Here is a tiny trained network, its code and every weight. The questions are about switching its units off for an input and a target symbol, where a switched-off unit gives its printed mean instead of its output.

import numpy as np


def w(rows, s, z=0):
    codes = np.array(rows[::2]) - 128.0
    scale = np.full(codes.shape[1], s)
    scale[-1] = z or s
    return codes * scale


def f(y):
    return y / 2 * (1 + np.tanh(0.7978845608 * (y + 0.044715 * y**3)))


def softmax(a):
    e = np.exp(a - a.max(-1, keepdims=True))
    return e / e.sum(-1, keepdims=True)


def log_softmax(a):
    a = a - a.max(-1, keepdims=True)
    return a - np.log(np.exp(a).sum(-1, keepdims=True))


def net(x, mask):
    ids = ['αγζλξσ'.index(c) for c in x.split()]
    T = len(ids)
    res = E[ids] + P[:T]
    u = 0
    for l in range(2):
        r = res
        for j in range(2):
            rows = slice(4 * j, 4 * j + 4)
            q, k, v = (r @ M[l][rows].T for M in (Q, K, V))
            z = softmax(np.where(np.tri(T) > 0, q @ k.T / 4**0.5, -1e9)) @ v
            o = O[l][rows]
            res = res + np.where(mask[u + j], z, o[:, -1]) @ o[:, :-1]
        u += 2
        y = f(res @ A[l][:, :-1].T + A[l][:, -1])
        res = res + np.where(mask[u : u + 12], y, B[l][:, -1]) @ B[l][:, :-1]
        u += 12
    return log_softmax(res[-1] @ U[:, :-1].T + U[:, -1])


Q, K, V, O, A, B = {}, {}, {}, {}, {}, {}
E = w([
[39,166,129,204,115,99,93,142,81],'α',
[118,75,254,173,92,113,131,104,122],'γ',
[173,122,88,200,161,64,97,121,126],'ζ',
[141,216,103,138,49,141,141,157,181],'λ',
[151,81,137,107,152,135,156,100,239],'ξ',
[52,57,114,136,177,124,86,186,155],'σ',
],0.008)
P = w([
[152,109,157,42,80,76,66,158,75],'0',
[136,150,174,148,131,174,2,124,163],'1',
[109,123,168,69,87,42,146,204,95],'2',
[113,133,138,181,116,180,77,142,175],'3',
[90,132,135,81,96,33,177,165,123],'4',
[112,130,119,212,135,193,148,142,187],'5',
[91,146,110,87,121,30,192,117,151],'6',
[107,136,102,243,149,212,227,137,194],'7',
[112,142,114,86,129,46,199,96,169],'8',
],0.0047)
Q[0] = w([
[138,118,88,95,171,216,78,76,79],'L0H0',
[88,176,63,63,129,149,122,134,137],'L0H0',
[142,135,7,90,176,80,117,147,150],'L0H0',
[221,177,105,118,141,185,165,65,60],'L0H0',
[132,64,152,143,189,81,130,85,88],'L0H1',
[120,166,117,163,126,86,122,131,115],'L0H1',
[126,148,150,144,105,174,142,138,77],'L0H1',
[143,106,109,118,195,232,79,80,46],'L0H1',
],0.016)
K[0] = w([
[189,59,156,31,66,49,98,156,65],'L0H0',
[225,114,154,163,101,159,77,157,95],'L0H0',
[138,87,216,159,96,246,125,163,101],'L0H0',
[134,159,174,13,100,109,16,82,84],'L0H0',
[184,126,153,148,153,175,17,149,119],'L0H1',
[149,168,129,117,188,119,132,80,142],'L0H1',
[118,137,111,90,94,174,159,88,164],'L0H1',
[171,190,122,14,40,171,81,199,132],'L0H1',
],0.013)
V[0] = w([
[99,23,128,101,177,168,124,158,135],'L0H0',
[35,109,147,74,130,82,112,133,154],'L0H0',
[116,143,143,113,98,88,13,152,67],'L0H0',
[48,136,126,214,113,192,170,152,82],'L0H0',
[113,132,152,109,134,85,100,92,81],'L0H1',
[137,161,152,2,114,41,94,91,95],'L0H1',
[71,153,145,63,133,165,74,151,119],'L0H1',
[131,90,114,83,137,129,132,160,142],'L0H1',
],0.01)
O[0] = w([
[138,177,136,110,224,144,158,73,87,169],'L0H0',
[111,159,188,101,149,133,93,29,130,254],'L0H0',
[188,84,114,123,81,132,30,85,75,247],'L0H0',
[58,145,32,99,81,166,137,72,134,224],'L0H0',
[145,136,113,87,81,133,77,132,184,165],'L0H1',
[135,168,146,68,120,158,75,254,158,86],'L0H1',
[148,124,126,75,104,214,101,120,59,177],'L0H1',
[134,176,167,127,168,157,156,148,99,123],'L0H1',
],0.007,0.0021)
A[0] = w([
[122,189,114,115,126,141,209,36,88,199],'L0N0',
[33,98,114,114,146,86,91,165,61,192],'L0N1',
[132,94,82,105,94,105,151,83,173,112],'L0N2',
[193,75,165,147,115,18,119,81,72,207],'L0N3',
[81,152,132,219,138,160,76,118,118,195],'L0N4',
[147,140,123,180,160,234,116,137,184,172],'L0N5',
[136,100,129,110,175,101,114,135,152,79],'L0N6',
[105,223,182,138,118,120,42,146,119,186],'L0N7',
[167,96,132,134,150,157,120,97,119,130],'L0N8',
[81,87,254,137,59,138,138,121,66,198],'L0N9',
[88,50,194,52,164,105,66,118,165,253],'L0N10',
[75,138,108,198,105,101,167,97,150,233],'L0N11',
],0.0091,0.0016)
B[0] = w([
[98,147,112,103,145,165,145,11,96,199],'L0N0',
[88,151,83,132,159,98,88,160,66,203],'L0N1',
[133,74,61,95,72,81,89,126,148,168],'L0N2',
[200,71,196,169,142,38,102,106,119,210],'L0N3',
[111,155,145,169,175,119,74,124,161,217],'L0N4',
[113,103,107,166,104,137,75,52,164,164],'L0N5',
[109,123,141,107,196,133,117,125,153,129],'L0N6',
[128,153,118,86,89,71,40,134,165,224],'L0N7',
[153,106,117,129,133,100,92,142,166,138],'L0N8',
[29,131,201,66,85,145,117,140,135,221],'L0N9',
[125,37,170,93,164,177,142,138,108,252],'L0N10',
[80,134,93,215,125,76,214,142,151,248],'L0N11',
],0.011,0.0042)
Q[1] = w([
[74,81,173,138,114,130,108,96,171],'L1H0',
[91,102,88,152,193,173,84,171,129],'L1H0',
[172,70,108,81,161,150,169,124,168],'L1H0',
[183,194,126,171,107,119,93,78,167],'L1H0',
[224,251,116,118,56,109,153,65,179],'L1H1',
[114,88,44,56,146,180,186,151,147],'L1H1',
[155,168,19,165,245,90,78,155,60],'L1H1',
[64,237,171,153,79,119,121,176,42],'L1H1',
],0.014)
K[1] = w([
[76,137,121,136,118,127,159,78,175],'L1H0',
[178,145,113,149,154,133,106,55,81],'L1H0',
[153,200,163,93,179,102,150,148,154],'L1H0',
[142,84,103,188,110,115,115,191,151],'L1H0',
[224,250,126,136,47,107,159,146,164],'L1H1',
[118,132,82,109,169,237,172,149,149],'L1H1',
[153,148,45,199,195,122,77,155,16],'L1H1',
[24,202,138,145,55,82,75,118,104],'L1H1',
],0.014)
V[1] = w([
[143,140,56,53,158,103,146,161,131],'L1H0',
[152,92,135,89,146,169,115,169,155],'L1H0',
[187,102,93,89,140,144,163,89,143],'L1H0',
[164,128,181,123,66,189,173,97,167],'L1H0',
[163,89,55,142,102,27,162,149,138],'L1H1',
[120,113,140,122,152,96,209,35,106],'L1H1',
[192,106,142,2,112,84,103,109,80],'L1H1',
[161,105,231,215,165,135,80,157,132],'L1H1',
],0.009)
O[1] = w([
[113,181,120,83,122,67,153,108,82,7],'L1H0',
[120,196,185,155,141,123,82,157,105,131],'L1H0',
[131,207,148,90,174,79,131,95,170,16],'L1H0',
[73,109,140,126,190,114,96,170,204,78],'L1H0',
[85,136,188,100,173,217,125,164,78,74],'L1H1',
[115,116,140,108,60,131,92,244,133,58],'L1H1',
[89,110,98,190,137,154,254,194,132,254],'L1H1',
[84,185,38,89,86,129,118,46,157,250],'L1H1',
],0.006,0.0084)
A[1] = w([
[111,151,76,158,157,149,82,124,145,143],'L1N0',
[112,145,138,97,159,137,66,178,106,185],'L1N1',
[194,86,171,173,170,52,142,174,90,139],'L1N2',
[111,202,111,95,67,176,145,245,109,214],'L1N3',
[191,101,142,104,135,144,84,116,168,192],'L1N4',
[142,177,116,196,94,139,119,108,119,122],'L1N5',
[141,106,81,105,83,108,123,160,101,186],'L1N6',
[98,112,191,75,180,186,154,110,53,179],'L1N7',
[159,132,170,104,123,119,25,127,132,164],'L1N8',
[162,117,86,166,156,190,135,105,162,186],'L1N9',
[122,140,120,98,167,86,162,181,146,72],'L1N10',
[160,112,184,101,164,175,196,168,114,2],'L1N11',
],0.012,0.0023)
B[1] = w([
[141,119,179,131,102,115,153,167,202,237],'L1N0',
[159,85,85,99,79,169,132,56,87,142],'L1N1',
[235,158,156,134,115,45,207,119,153,150],'L1N2',
[103,174,3,186,178,95,53,169,209,153],'L1N3',
[93,155,111,143,95,145,145,116,67,169],'L1N4',
[119,83,135,65,180,147,137,138,145,226],'L1N5',
[164,196,155,163,96,157,95,132,100,175],'L1N6',
[132,83,97,37,222,154,167,94,161,161],'L1N7',
[123,187,101,131,81,158,162,110,28,194],'L1N8',
[155,134,177,106,104,113,32,166,74,254],'L1N9',
[150,203,186,144,154,137,115,106,116,137],'L1N10',
[1,219,190,157,142,156,170,102,126,141],'L1N11',
],0.013,0.0086)
U = w([
[124,169,116,117,65,203,102,93,15,238],'α',
[128,3,247,98,142,103,49,203,208,154],'γ',
[225,122,141,164,132,45,201,118,112,75],'ζ',
[108,179,28,158,174,106,120,159,173,99],'λ',
[75,210,203,124,194,130,195,121,159,1],'ξ',
[144,69,55,42,196,166,173,82,124,145],'σ',
],0.0041,0.0012)

Each question gives the input, a string of symbols that net reads in full, and the target symbol t.
The units are the heads (4 rows each of Q, K, V and O) and the neurons (one row each of A and B). Each row of codes is followed by its name. A weight is (code - 128) times the scale printed after its matrix; where a second scale follows, it is the last column's (O, A, B and U).
mask holds one flag per unit, layer by layer, with each layer's heads first. A switched-off unit (its flag False) gives its mean, the last column of its rows in O or B, instead of its output. The means were averaged over made-up inputs and are rounded, as every weight is.
A unit's drop is (log p(t) with every unit on - log p(t) with that unit switched off) / (log p(t) with every unit on - log p(t) with every unit switched off).
The circuit of an input: a set's keep is (log p(t) with only the set's units on - log p(t) with every unit switched off) / (log p(t) with every unit on - log p(t) with every unit switched off). Starting from the 12 units with the biggest drops (on a tie, the unit counted first), units are removed one at a time, each time the one whose removal leaves the highest keep (on an exact tie, the one counted first), for as long as the keep stays at least 0.8.
circuit, biggest first: the units of the circuit, biggest drop first
unit that matters most: the unit with the biggest drop
k most important neurons: the k neurons with the biggest drops, biggest first
top k neurons in layer l: the k neurons of layer l with the biggest drops, biggest first
heads that matter: for each layer, one digit per head in row order, 1 if its drop is at least 0.15 and else 0, layers parted by /
input λ ξ σ σ ξ σ ξ, target σ: heads that matter -> 11 / 10
input γ γ α ξ, target α: circuit, biggest first -> L1H1; L1N4; L1N8; L0N5
input α γ σ γ σ σ α ξ α, target ξ: circuit, biggest first -> L0N11; L0H0
input ξ σ λ ξ ζ α ξ ξ, target γ: top neuron in layer 0 -> L0N5
input α α α ξ, target α: circuit, biggest first -> L1N4; L1H1; L0N5; L1N8
input ξ λ ξ, target λ: 3 most important neurons -> L0N4; L1N3; L0N3
input σ λ σ, target λ: heads that matter -> 10 / 11
input λ ξ σ σ ξ, target σ: circuit, biggest first -> L0N0; L0H0; L0H1; L1N7
input ζ ζ ξ γ σ ξ λ σ, target γ: 3 most important neurons -> L0N10; L1N9; L0N5
input ζ σ σ γ γ γ ζ α λ, target λ: circuit, biggest first -> L1N3; L0N10; L0N3; L0H0
input γ ζ γ, target ζ: circuit, biggest first -> L0N3; L1N2
input σ α γ λ σ σ σ λ σ, target λ: heads that matter -> 10 / 01
input σ γ γ α σ α σ λ ξ, target ξ: heads that matter -> 00 / 01
input σ ζ σ, target ζ: 3 most important neurons -> L0N10; L1N2; L0N3
input ζ λ λ σ λ ξ ζ ξ, target γ: 2 most important neurons -> L0N11; L0N5
input λ σ α γ σ σ λ σ ζ, target ζ: unit that matters most -> L0N9
input σ α α λ σ, target α: heads that matter -> 11 / 11
input σ ζ ξ ξ ζ, target ξ: 2 most important neurons -> L0N10; L1N10
input λ ξ λ, target ξ: top 2 neurons in layer 0 -> L0N7; L0N4
input α λ γ ξ γ, target ξ: heads that matter -> 11 / 00
input σ α γ σ λ ξ λ, target ξ: top 4 neurons in layer 0 -> L0N4; L0N7; L0N5; L0N0
input σ γ ζ, target ζ: heads that matter -> 00 / 00
input γ α σ α σ α α σ α, target σ: unit that matters most -> L0N0
input α α γ γ α λ σ γ α, target γ: top 2 neurons in layer 1 -> L1N0; L1N8
input ζ α α ζ α, target ζ: 2 most important neurons -> L0N1; L1N2
input γ ζ ζ α ξ ζ ζ γ, target γ: circuit, biggest first -> L1H0; L0N9; L1N8
input ζ ζ λ ζ ξ ξ ζ, target ξ: heads that matter -> 11 / 11
input α γ ζ σ ξ γ σ, target ξ: unit that matters most -> L0H0
